Below is a small trained network, with its code and all its weights. Each question gives an input and a class and asks what happens when units are switched off, that is, made to give their printed mean instead of their output.

import numpy as np


def w(rows, s, z=0):
    codes = np.array(rows[::2]) - 128.0
    scale = np.full(codes.shape[1], s)
    scale[-1] = z or s
    return codes * scale


def norm(h):
    return h / np.sqrt((h * h).mean(-1, keepdims=True) + 1e-5)


def f(y):
    return y / 2 * (1 + np.tanh(0.7978845608 * (y + 0.044715 * y**3)))


def log_softmax(a):
    a = a - a.max(-1, keepdims=True)
    return a - np.log(np.exp(a).sum(-1, keepdims=True))


def net(x, mask):
    res = np.array(x, float).reshape(1, 7) / 4 @ E
    u = 0
    for l in range(3):
        y = f(norm(res) @ A[l][:, :-1].T + A[l][:, -1])
        res = res + np.where(mask[u : u + 10], y, B[l][:, -1]) @ B[l][:, :-1]
        u += 10
    return log_softmax(norm(res)[-1] @ U[:, :-1].T + U[:, -1])


A, B = {}, {}
E = w([
[94,166,36],'x0',
[124,129,120],'x1',
[137,122,130],'x2',
[127,125,122],'x3',
[224,254,130],'x4',
[228,23,51],'x5',
[124,127,121],'x6',
],0.0041)
A[0] = w([
[181,180,115,214],'L0N1',
[141,127,254,251],'L0N2',
[102,122,119,77],'L0N3',
[118,97,99,94],'L0N4',
[164,74,183,188],'L0N5',
[44,67,103,35],'L0N6',
[164,108,168,46],'L0N7',
[180,118,215,98],'L0N8',
[90,67,119,111],'L0N9',
[67,240,130,179],'L0N10',
],0.0091,0.0013)
B[0] = w([
[182,45,253,183],'L0N1',
[72,128,37,219],'L0N2',
[208,181,96,130],'L0N3',
[157,121,169,141],'L0N4',
[98,166,11,171],'L0N5',
[184,166,189,207],'L0N6',
[152,115,90,129],'L0N7',
[108,187,110,165],'L0N8',
[247,142,180,176],'L0N9',
[90,76,128,254],'L0N10',
],0.0056,0.0039)
A[1] = w([
[167,146,190,157],'L1N1',
[113,192,193,167],'L1N2',
[75,2,183,93],'L1N3',
[216,76,131,116],'L1N4',
[44,150,156,1],'L1N5',
[164,120,126,121],'L1N6',
[151,154,122,195],'L1N7',
[142,44,22,230],'L1N8',
[119,123,53,253],'L1N9',
[129,71,201,167],'L1N10',
],0.0079,0.0013)
B[1] = w([
[103,166,226,161],'L1N1',
[83,16,135,192],'L1N2',
[160,224,252,209],'L1N3',
[35,145,93,238],'L1N4',
[43,119,146,204],'L1N5',
[21,177,98,143],'L1N6',
[53,100,163,140],'L1N7',
[62,193,155,255],'L1N8',
[118,210,187,173],'L1N9',
[115,231,154,185],'L1N10',
],0.004,0.0034)
A[2] = w([
[133,56,129,89],'L2N1',
[43,145,121,249],'L2N2',
[179,19,44,201],'L2N3',
[121,16,2,85],'L2N4',
[173,129,130,42],'L2N5',
[100,144,64,143],'L2N6',
[161,13,51,200],'L2N7',
[84,158,116,193],'L2N8',
[140,128,144,85],'L2N9',
[170,72,238,203],'L2N10',
],0.0087,0.002)
B[2] = w([
[76,189,164,114],'L2N1',
[167,130,25,253],'L2N2',
[14,99,138,158],'L2N3',
[121,94,193,169],'L2N4',
[44,179,72,110],'L2N5',
[184,130,46,162],'L2N6',
[3,134,127,151],'L2N7',
[182,61,105,190],'L2N8',
[142,137,132,121],'L2N9',
[193,216,137,201],'L2N10',
],0.006,0.0052)
U = w([
[1,95,113,241],'0',
[212,193,191,214],'1',
[123,178,110,57],'2',
[122,146,106,127],'3',
[129,119,79,10],'4',
[156,115,137,81],'5',
],0.0065,0.0013)

Each question gives the input, the list of numbers given to net, and the class t.
The units are the neurons (one row each of A and B). Each row of codes is followed by its name. A weight is (code - 128) times the scale printed after its matrix; where a second scale follows, it is the last column's (A, B and U).
mask holds one flag per neuron, layer by layer. A switched-off neuron (its flag False) gives its mean, the last column of its row in B, instead of its output. The means were averaged over made-up inputs and are rounded, as every weight is.
A unit's drop is (log p(t) with every unit on - log p(t) with that unit switched off) / (log p(t) with every unit on - log p(t) with every unit switched off).
The circuit of an input: a set's keep is (log p(t) with only the set's units on - log p(t) with every unit switched off) / (log p(t) with every unit on - log p(t) with every unit switched off). Starting from the 12 units with the biggest drops (on a tie, the unit counted first), units are removed one at a time, each time the one whose removal leaves the highest keep (on an exact tie, the one counted first), for as long as the keep stays at least 0.8.
units of the circuit, in order: the units of the circuit, biggest drop first
most important unit: the unit with the biggest drop
k most important neurons: the k neurons with the biggest drops, biggest first
k most important neurons of layer l: the k neurons of layer l with the biggest drops, biggest first
drop when u is switched off: that unit's drop, to one decimal
input [6,-3,2,-7,6,-8,-6], class 0: most important unit -> L0N10
input [6,-7,-7,-6,2,7,-2], class 0: units of the circuit, in order -> (L2N3 L2N7)
input [-3,-5,-1,-6,6,-7,5], class 0: 2 most important neurons -> (L0N2 L0N9)
input [3,0,-8,-4,8,8,-6], class 0: 3 most important neurons -> (L1N3 L0N6 L0N9)
input [-4,8,7,-3,-8,5,-3], class 1: 2 most important neurons -> (L1N3 L1N8)
input [6,-2,4,-5,-8,4,1], class 1: 2 most important neurons of layer 1 -> (L1N3 L1N5)
input [5,-1,-1,-5,6,8,7], class 0: 2 most important neurons -> (L1N3 L0N1)
input [6,8,-4,4,-8,2,-1], class 1: 2 most important neurons of layer 1 -> (L1N3 L1N5)
input [7,-3,5,2,-8,1,-4], class 1: 2 most important neurons of layer 0 -> (L0N5 L0N2)
input [-6,-7,3,-1,-1,7,-4], class 0: 2 most important neurons of layer 0 -> (L0N5 L0N7)
input [-4,-6,-5,3,-7,-6,6], class 1: drop when L2N3 is switched off -> 0.3
input [-2,4,-5,7,-8,-5,-8], class 1: drop when L1N9 is switched off -> 0.0
input [-6,-1,-8,-6,0,8,-4], class 0: drop when L2N7 is switched off -> 0.1
input [-8,4,6,5,4,-1,8], class 4: most important unit -> L0N2
input [-7,-1,6,-6,4,-2,6], class 4: drop when L0N2 is switched off -> 0.9
